Read these off the matrix that follows.
1) Report the smallest entry in the last row.
2) Report the entry just right of 50.
3) Report the entry in the top-right corner.
4) Report the smallest entry in the first column.
5) Report the entry directly above 49.
6) Report the entry in the bottom-right corner.
7) Report the entry directly above 46.
8) Report the second entry from the end, reading row by row.
35  78  50  29  71  57  43  16  76  58  35
37  36  30  16  32  26  20  26  70  25  63
68  46  69  27  23  48  65  21  49  76  65
1) 21
2) 29
3) 35
4) 35
5) 70
6) 65
7) 36
8) 76

-0.10   0.01   0.01   0.00   0.15
 0.01   0.02   0.16  -0.09   0.01
-0.12   0.12   0.02   0.00   0.02
Counting starts at 1.
What is the entry directly below the centre entry?
A: 0.02
What is the bottom entry of the column that holds the smallest entry?
A: -0.12
What is the entry at row 1, column 3?
A: 0.01
The entry in row 1 and column 1 -> -0.10
What is the entry in the bottom-right corner?
A: 0.02
What is the entry just right of the largest entry?
A: -0.09
What is the entry at row 1, column 2?
A: 0.01
What is the entry directly below 0.15?
A: 0.01
